Each row has two labels, one from each of two sets.
-3 4 1 -9 -11 10 -2 19 -13 9 -11 20 -6 6 14 7 9 -14 -13 15 22 13 -3 -19 3 9 15 13 10 -9 -1 13 14 5 2 -5 -3 10 14 2 2 7 -6 8 -8 -15 -27 -3 14 51 9 -9 -1 -7 25 18 16 -11 -11 -9 : J806 + J725
2 11 -31 -3 -14 -18 -1 -10 -16 -12 8 4 -8 -24 5 14 -9 -3 -2 4 -12 -6 0 -5 18 10 24 7 5 -2 -12 13 28 -1 -2 6 2 15 -9 1 6 -2 6 -2 -18 -7 0 -6 16 33 -2 1 8 3 -24 -2 -16 -21 -1 -3 : J806 + J243
-1 14 -8 -1 -11 0 -6 15 -21 4 -1 10 -9 -3 52 16 -19 0 -5 -1 0 11 -2 3 9 12 -2 15 -1 7 -9 17 23 3 -3 24 -34 4 -11 -3 -16 -4 1 0 -9 -17 -18 -6 21 18 20 -5 15 7 14 1 5 1 -5 -11 : J806 + J243
5 -7 17 -4 -6 4 0 2 -5 -7 -8 5 11 7 -15 5 -34 -6 -16 -3 19 10 -2 -1 -43 -2 35 12 -2 11 -4 -9 -20 2 14 -19 -12 6 -2 7 -10 -2 1 2 7 24 -15 8 31 50 16 9 -8 -12 3 -2 17 7 0 2 : J806 + J725
-3 -23 -15 -4 3 -23 -26 4 24 -1 -3 -2 -56 13 73 22 -20 8 12 26 -7 26 -11 -13 34 3 -12 2 0 -45 -4 22 31 -14 -10 12 13 9 23 20 -12 13 -16 52 -31 -6 16 14 -17 -107 -2 54 -7 -14 64 -43 10 -9 -18 17 : J806 + J243
3 19 9 -9 -15 1 14 12 -9 7 -7 4 9 -3 -15 2 -18 -5 -18 -1 9 5 -2 -8 -22 3 27 11 4 23 -5 1 0 4 13 -3 2 2 -2 6 -13 -10 2 -9 10 -2 -25 8 17 38 17 -3 15 0 10 15 9 -2 -9 -13 : J806 + J725
9 3 4 8 3 -6 -1 -3 -16 -4 -8 18 6 2 -10 -3 -21 -4 -17 7 9 5 -4 7 -35 5 18 -1 0 3 33 -3 -9 12 11 -12 1 5 -2 -3 7 -15 5 15 -7 17 -9 2 15 51 9 10 0 -4 2 -5 -3 -1 5 4 : J806 + J725
7 -18 7 1 -15 14 -1 13 -8 -8 5 -2 -11 -20 41 3 9 6 20 -4 13 11 -12 -27 -14 -14 9 -5 3 -23 -2 -4 22 3 -5 4 1 6 -31 13 -19 11 -3 -1 -6 -13 15 -25 -33 -48 14 18 6 -2 -26 2 -4 4 1 0 : J806 + J676
0 -12 1 2 -14 8 -8 9 -18 9 3 3 -11 -14 34 20 -24 -3 -13 -9 1 9 -2 -19 -4 1 29 13 10 -13 -4 2 63 -16 7 4 8 4 -33 27 -5 3 -7 -1 -1 -24 -27 -8 5 32 18 17 3 17 -37 30 12 -1 0 -18 : J806 + J243
1 -9 16 -9 3 3 1 6 8 0 -12 -2 -4 11 14 4 -5 2 -13 3 24 7 19 -1 5 -7 26 2 7 -14 8 0 -23 5 10 -25 -12 10 14 -6 -4 8 -3 9 10 10 -15 3 7 42 -1 -4 -1 -5 22 4 25 0 -4 -4 : J246 + J725
-7 -1 18 -7 16 2 -2 -2 10 -4 -11 11 9 22 2 -6 -46 -6 -17 -46 7 2 17 11 -4 0 8 13 2 26 8 -11 -14 4 8 4 -3 -4 10 10 -8 -2 -3 8 7 6 -12 10 25 32 17 -20 -2 -4 12 -13 25 2 -20 11 : J246 + J725
-1 3 12 6 17 0 -8 12 -2 0 -9 1 -9 14 -6 6 -53 -3 -25 -6 5 3 -5 20 -6 14 25 17 -7 29 2 -5 -9 -6 4 3 -6 -9 10 7 2 -6 0 1 7 3 -27 22 41 67 15 -20 6 7 12 -2 21 1 -17 -15 : J246 + J725
4 15 15 0 -9 19 5 4 -3 -5 -6 3 2 -8 34 -1 -13 -8 -4 -8 15 4 11 7 21 11 -19 12 -4 35 5 3 -10 9 -6 24 5 4 -1 -17 -12 -2 6 -13 9 -13 1 -6 12 -28 9 -15 11 -4 20 -3 20 3 -21 -16 : J246 + J243
2 9 -17 -16 -6 -16 11 16 -11 2 -13 4 4 3 -11 -13 -60 5 6 -19 12 31 -14 -10 -18 5 29 -3 -4 23 -11 -11 -18 3 6 -9 17 -2 5 2 -22 -1 0 0 -6 2 -8 -2 3 -26 26 -6 -7 -7 47 3 29 4 -9 -18 : J246 + J725
-7 8 -26 -1 -4 -5 -4 18 -22 9 1 13 10 -7 -50 5 -2 2 0 -8 -1 -8 -5 -7 -1 10 27 1 6 0 -12 1 22 -14 -1 4 -2 -2 -2 15 -8 -25 -1 -5 -11 -4 -8 -20 -2 39 2 9 -8 10 -12 6 7 -1 11 -14 : J806 + J725
-2 -5 -8 -5 0 -7 -16 8 -1 7 5 10 -21 1 14 19 -41 -6 -8 -5 -2 0 -29 -10 -3 7 52 16 9 -7 0 -2 36 -13 4 -18 -10 0 -27 16 -22 -10 0 9 -7 -1 -13 -10 9 65 8 9 -3 7 -13 -14 5 -16 5 -19 : J806 + J725
3 -9 -16 -2 -37 -4 15 6 -22 4 -17 24 6 3 -14 -13 25 17 3 3 14 16 6 -21 -44 -2 9 -23 2 -1 -21 1 -3 11 7 -2 -7 22 -5 21 -11 -2 -2 3 -30 -9 -2 -10 -31 -56 23 8 -2 -7 24 7 -1 6 -1 10 : J806 + J725
1 -3 -1 1 1 -21 -13 -4 1 -4 1 4 -7 0 -32 6 -21 -9 -16 5 -8 3 8 -3 -27 2 43 7 -4 -5 2 3 4 -3 4 -15 -5 8 0 11 7 -10 5 12 -19 32 0 6 5 68 3 16 -24 -7 -11 -10 -15 -9 5 8 : J806 + J725
-7 11 4 1 -30 7 -4 8 -14 -4 1 24 6 -4 40 8 -5 -14 -16 19 8 15 1 -2 -30 7 -20 8 -1 -9 -12 21 13 2 -1 24 11 8 -12 8 -5 -2 9 5 -16 -13 8 1 11 -8 27 13 8 -2 5 2 -24 -8 -12 14 : J806 + J243
-1 16 16 -6 -6 21 1 13 -21 -2 -6 7 17 -5 18 13 -14 -12 -20 -10 23 -6 6 -2 -34 3 29 15 11 24 6 1 6 6 6 -3 -1 -27 -14 -2 -16 -2 -4 -16 12 -22 -22 2 26 79 13 -21 18 11 -20 15 27 0 13 -26 : J246 + J243
1 17 -25 1 -14 -16 -8 -3 -20 4 -7 27 15 -6 -14 -1 -1 -8 -20 3 -5 5 -2 -1 -38 9 24 8 5 11 -16 14 2 0 1 -4 1 9 54 -7 21 -21 -6 -6 -10 6 -13 13 30 68 14 17 -14 1 9 12 -23 -15 15 0 : J806 + J725
6 11 -33 0 -12 -7 -3 17 -26 3 7 20 8 -6 -13 1 2 0 -12 -2 -1 -3 -3 -5 -16 14 17 8 -3 13 -17 9 27 -8 4 13 1 0 -27 17 -1 -4 -2 -10 -18 -12 -19 -15 -1 59 11 -6 -1 14 -33 23 6 -12 9 -16 : J806 + J725
2 9 -1 -5 -19 2 3 9 -16 -4 -9 6 -6 -16 -8 13 -9 -9 -12 8 6 5 -15 -17 -29 4 41 6 10 -6 -4 5 10 9 12 -21 0 8 -19 27 5 -5 -7 9 5 -3 -24 -3 0 53 15 11 -7 -1 2 7 9 -6 4 -6 : J806 + J725
